Below is a small trained network, with its code and all its weights. Each question gives an input and a class and asks what happens when units are switched off, that is, made to give their printed mean instead of their output.

import numpy as np


def w(rows, s, z=0):
    codes = np.array(rows[::2]) - 128.0
    scale = np.full(codes.shape[1], s)
    scale[-1] = z or s
    return codes * scale


def f(y):
    return y / 2 * (1 + np.tanh(0.7978845608 * (y + 0.044715 * y**3)))


def log_softmax(a):
    a = a - a.max(-1, keepdims=True)
    return a - np.log(np.exp(a).sum(-1, keepdims=True))


def net(x, mask):
    res = np.array(x, float).reshape(1, 6) / 4 @ E
    y = f(res @ A[0][:, :-1].T + A[0][:, -1])
    res = res + np.where(mask, y, B[0][:, -1]) @ B[0][:, :-1]
    return log_softmax(res[-1] @ U[:, :-1].T + U[:, -1])


A, B = {}, {}
E = w([
[163,142,45,11],'x0',
[160,234,166,190],'x1',
[225,69,125,174],'x2',
[179,141,128,130],'x3',
[76,157,120,201],'x4',
[123,125,37,181],'x5',
],0.012)
A[0] = w([
[77,151,90,47,44],'N1',
[138,118,107,77,254],'N2',
[135,233,125,85,94],'N3',
[138,121,83,63,48],'N4',
[42,138,58,55,135],'N5',
[102,167,116,251,186],'N6',
],0.011,0.0079)
B[0] = w([
[64,113,112,102,184],'N1',
[75,81,114,172,237],'N2',
[249,177,95,62,188],'N3',
[106,162,94,157,182],'N4',
[72,152,148,83,220],'N5',
[69,177,117,160,252],'N6',
],0.013,0.012)
U = w([
[191,20,114,111,162],'0',
[74,109,35,85,144],'1',
[28,119,193,111,124],'2',
[51,168,97,224,199],'3',
[49,149,93,163,2],'4',
[244,116,73,64,86],'5',
[132,199,215,163,136],'6',
],0.011,0.012)

Each question gives the input, the list of numbers given to net, and the class t.
The units are the neurons (one row each of A and B). Each row of codes is followed by its name. A weight is (code - 128) times the scale printed after its matrix; where a second scale follows, it is the last column's (A, B and U).
mask holds one flag per neuron, in row order. A switched-off neuron (its flag False) gives its mean, the last column of its row in B, instead of its output. The means were averaged over made-up inputs and are rounded, as every weight is.
A unit's drop is (log p(t) with every unit on - log p(t) with that unit switched off) / (log p(t) with every unit on - log p(t) with every unit switched off).
The circuit of an input: a set's keep is (log p(t) with only the set's units on - log p(t) with every unit switched off) / (log p(t) with every unit on - log p(t) with every unit switched off). Starting from all 6 units, units are removed one at a time, each time the one whose removal leaves the highest keep (on an exact tie, the one counted first), for as long as the keep stays at least 0.8.
units of the circuit, in order: the units of the circuit, biggest drop first
top k neurons: the k neurons with the biggest drops, biggest first
drop of u: that unit's drop, to one decimal
input [8,0,2,5,-8,0], class 1: units of the circuit, in order : N2
input [-1,-7,-3,1,-5,-1], class 2: top 2 neurons : N3, N5
input [1,5,0,-4,-1,0], class 6: units of the circuit, in order : N2, N1, N4
input [3,-5,7,2,-4,8], class 0: top 3 neurons : N6, N5, N1
input [3,-6,3,0,7,-7], class 0: top 4 neurons : N6, N1, N4, N5
input [-3,-8,1,5,-5,7], class 0: top 3 neurons : N6, N1, N5
input [-6,-6,-1,-1,-8,7], class 0: units of the circuit, in order : N6, N1
input [2,0,2,0,4,-7], class 0: top 4 neurons : N6, N5, N4, N1
input [1,-7,6,-3,1,-4], class 0: top 3 neurons : N6, N5, N1
input [8,5,-1,-4,0,-2], class 5: top 2 neurons : N3, N6
input [6,5,7,-2,3,-7], class 0: top 2 neurons : N6, N4
input [-1,-4,3,4,3,-4], class 0: top 2 neurons : N6, N5
input [-6,-8,3,-3,-3,-1], class 0: drop of N6 : 0.4
input [0,-5,-5,1,4,3], class 2: drop of N3 : 0.2
input [6,6,-5,5,7,-4], class 5: drop of N3 : 0.8
